Each row has a name. Each piece below is followed by the name of the row it came from, unless a question asks for something else. Each question is about the rows just above it. Places in a row count from 1.

  80   26   25   70    1   59  -40 -109 -> (12)
  77   20   29   63    0   50  -41 -116 -> (93)
 26 -14  57 -68  12 -88  48  22 -> (8)
-102   -7   72  -91    1 -117   58   50 -> (54)
 -91    0   76  -77  -10 -109   26  -32 -> (97)
77 20 29 63  0 begins in row and place -> (93), 1
Which value is in both (12) and (8)? -> 26
-91   1 begins in row and place -> (54), 4

 11 -22  28 -43   1  (22)
 28 -31   5  -5  63  (117)
-26  27  -2 -36 -26  (140)
-37 -26 -40   0  56  (92)
-28 -91 -40 -30  56  (46)
Among the named rows, does one hold -91 -40 next to each other, in this order? -> yes
The one value in (117) and (22): -> 28
Shared by (22) and (117): -> 28
Where does -36 -26 start? Give its row and place. -> (140), 4
The value that (140) holds more than once: -> -26
-28 -91 begins in row and place -> (46), 1

  9   9 -47 -22 : (68)
 21 -14  22   8 : (69)
-34  78  -5   8 : (66)
-12  51 -52 -10 : (162)
 15 -33  -8  -2 : (115)
 78 -34 -68  51 : (184)
-41  78 -68  24 : (14)
-34  78 -24   4 : (28)
-34  78 -68  24 : (139)
 21 -34   7   3 : (119)
Is  21 -33   7 printed in one of the named rows, side by side and in this order? -> no
-34  78 -68 begins in row and place -> (139), 1
Which value is in both (66) and (69)? -> 8

  0  11  19 -17   5 -26  -2 -27 -62  15  25   2  43  48  25  18 -54 -58 -76 -45  29 -44  17 -11 -14 -95  26 -30 -99 -43  41  29   6  25  -2  39 -16  -7   5  -2   7 -63  -4   3   2 -87  25 -86  43 -63  11 -15 -23  32 -26 -69  23 -26 : (118)
 65   6 -43 -12  16  -6  22 -44 -22  58 -28 -10   5 -62 -29 -17 -87 -40 -32 -13 -56 -72   5  21  43 -33 -71 -38 -44 -27 -65 -19   7 -30 -15   3 -10  46  13 -22  10 -57  48 -35   0 -26  39 -29 -42 -78  58  -4 -71   0  -8 -27  -9 -46 : (38)
 86 -25 -49  27 -57 -56   6 -53   4  53  96 -82  46  94  -2  26 109  63  30 -38  98  83 -38 -31  -8  47  72  14  61 -29  82  12 -60  49 -55  46 -56  36 -55 -28 -40  74  -7  33  -8  57  61  68  83 102  83 -47  47  51 -53  -9  54 -39 : (100)
  0 -13   6  31   3 -24 -18  22  -6  24 -98  51 -28 -80  19 -74 -11  -7   9  55 -96 -15   5   3  26  78 -69  -6  60  -1 -79 -40  20 -70   9 -43  12  20  37 -38  37   0  30 -51 -40  67  -5  54 -62   6  12 -13 -43 -44  44  44 -68  15 : (25)
 74  -2 -36 -52  37  11  32 -34  -6  67   9  19  -8 -62 -50  18 -99 -49 -41 -21 -15 -80  26  20  59 -77 -57 -39 -92 -22 -52 -37  33  14 -26  -7   6  65  45  -5  39 -43  53 -46  10 -58  29 -74 -51 -95  45   1 -19 -16   1 -46  34 -50 : (45)
q:   0 -13   6  31   3 -24 -18  22  -6  24 -98  51 -28 -80  19 -74 -11  -7   9  55 -96 -15   5   3  26  78 -69  -6  60  -1 -79 -40  20 -70   9 -43  12  20  37 -38  37   0  30 -51 -40  67  -5  54 -62   6  12 -13 -43 -44  44  44 -68  15 -> (25)
q:  65   6 -43 -12  16  -6  22 -44 -22  58 -28 -10   5 -62 -29 -17 -87 -40 -32 -13 -56 -72   5  21  43 -33 -71 -38 -44 -27 -65 -19   7 -30 -15   3 -10  46  13 -22  10 -57  48 -35   0 -26  39 -29 -42 -78  58  -4 -71   0  -8 -27  -9 -46 -> (38)
Row and place where -18  22  -6  24 -98  51 -28 -80  19 -74 -11  -7 starts: -> (25), 7

-23  25 -30  47  17  -5  -3   1  60  43 -20 -22  47  28 -16 -23  37  17  -1  12 -36  85  -7 -33  91  83 -43 -44  30   4  33 -28 -25  85  27 -29  -2  45  27  94  26  20 -27 -29  49 -22  -8  11 -15 -38  55 -> (81)
-45   6 -36  -8 -13   2 -36  32 -19  24 -44  28   3 -23 -13  31  29 -24 -29  33  -9  26 -22  -2  16  -2 -55  -6  12  27   0  21 -52  12  25  -6  51  10  13  28 -27 -34  39  -1  28 -34   2   8 -24 -37   9 -> (56)
 19  13 -15  27  19   7 -15   0  25  18 -32 -18  29   9  13  -5   9  41  29   5   7  31   7   6  33  36 -25   2  15  -7  16  -7 -14  31   9   6  -7   9  13  28  29 -14 -14   8  18  31 -18   3   6   9  25 -> (160)
 39 -12  19   8  23   0  15 -22   8 -20  11  -5  -8  17  13 -17 -19  30  35 -17  21 -27  19  10 -17  -5  27  14 -16  -7   9 -10  28 -13 -10  14 -24 -10 -12 -28  27  10 -16   8 -22  38  -6  -9  24  37  -2 -> (84)
-13 -18  16  15  14 -30  34 -24  25 -26  45  -1 -17  33 -27 -31  12 -25 -10 -15 -21 -12   6 -35   8   9  23 -20 -24   6  12 -15  17  -4  12 -25   3  20 -18   3  14  43  -1 -27 -25 -31  29 -12  -3 -19   8 -> (103)
 -1 -12 -35  21  19 -20  25 -22  30 -18  33  -9 -15  36 -21 -29  -1  -5   5 -15 -18  -9   9 -25   1  12  17 -18 -17  -3  16 -17  13  -3  -1 -17 -11   7  -9   0  23  35  -8 -21 -19 -15  15 -10   1 -11  -1 -> (182)
-47   4 -17   6 -10  12 -15  30  -7  24 -20  -4  -9  -8  -5  14 -12  -7 -23   3 -11  16 -17 -10  11   5 -42 -34   9  -5  -1 -14 -37  14  -3 -10   4  -9  20  15 -17  -7  -9  -4  29 -32 -11   7 -12 -31  -1 -> (89)
 17  13  -3  45  31 -10  14 -23  63  14   7 -32  25  46  -8 -39   6  34  30  -9 -18  41  13 -20  49  64  -1 -25  11 -13  33 -33   9  51   2 -12 -33  21  12  47  45  35 -36 -19 -34  12  -9   0   7  -1  30 -> (109)
 11 -34  33 -10  10 -25  28 -27 -16 -53  38  16 -36   9  -6 -15  -4 -20   1 -20  18 -59  15  -9 -34 -35  39  18 -45  12  -6   2  30 -45   7   1  12   1 -38 -50   4  19  17  -1 -53   3  32 -20  15  18  -7 -> (60)
-17  16  -4  30  11 -17  44 -19  68  21  54 -16  27  49 -43 -35  41 -25 -21   2 -67  58  -4 -46  55  55  21 -46  21  -4  32 -16  14  45  12 -49 -14  44  13  72  21  65 -21 -51  19 -60  18   5 -26 -52  17 -> (201)
 37  -5  19 -11  -1  20   4  -3 -16 -12   8 -17 -18  -5  25   4 -50  28  26 -23  23 -42  11  29 -52 -32  28  19  -5 -33 -14  -2  21 -41 -41  24 -43 -46  -2 -55   6 -10 -23  24 -18  41 -24  -5  19  38 -40 -> (15)
Among the named rows, does one hold  -5  25   4 -50  28 next to each other, in this order? -> yes
q:  39 -12  19   8  23   0  15 -22   8 -20  11  -5  -8  17  13 -17 -19  30  35 -17  21 -27  19  10 -17  -5  27  14 -16  -7   9 -10  28 -13 -10  14 -24 -10 -12 -28  27  10 -16   8 -22  38  -6  -9  24  37  -2 -> (84)
-44  30   4 begins in row and place -> (81), 28
Does one of the named rows hold  14 -16  -7 side by side, in this order? -> yes

 32  32  28 104   5 -75  91 -75  32  33 -> (126)
-33  32  28 104   5   5  91 -75  18  27 -> (106)
-93 -35  42  -7  40  36  46  13  28  61 -> (112)
 36  61 -16  36  20 -79   6   9  54  -2 -> (123)
Row and place where  9 54 -2 starts: -> (123), 8
Which value is in both (126) and (112)? -> 28
Which value appears more than once in (106)? -> 5
Does one of the named rows hold  61 -16  36  21 side by side, in this order? -> no
The row with  32  32  28 104   5 -75  91 -75  32  33 is -> (126)

 39  39 -65 -65 -> (57)
-122   22   22   37 -> (96)
  0  39  37 -65 -> (90)
-65   0  39  37 -> (77)
Repeated in (96): -> 22
 39  39 -65 begins in row and place -> (57), 1
q: -65   0  39  37 -> (77)
Row and place where -65   0  39 starts: -> (77), 1
The one value in (96) and (77): -> 37

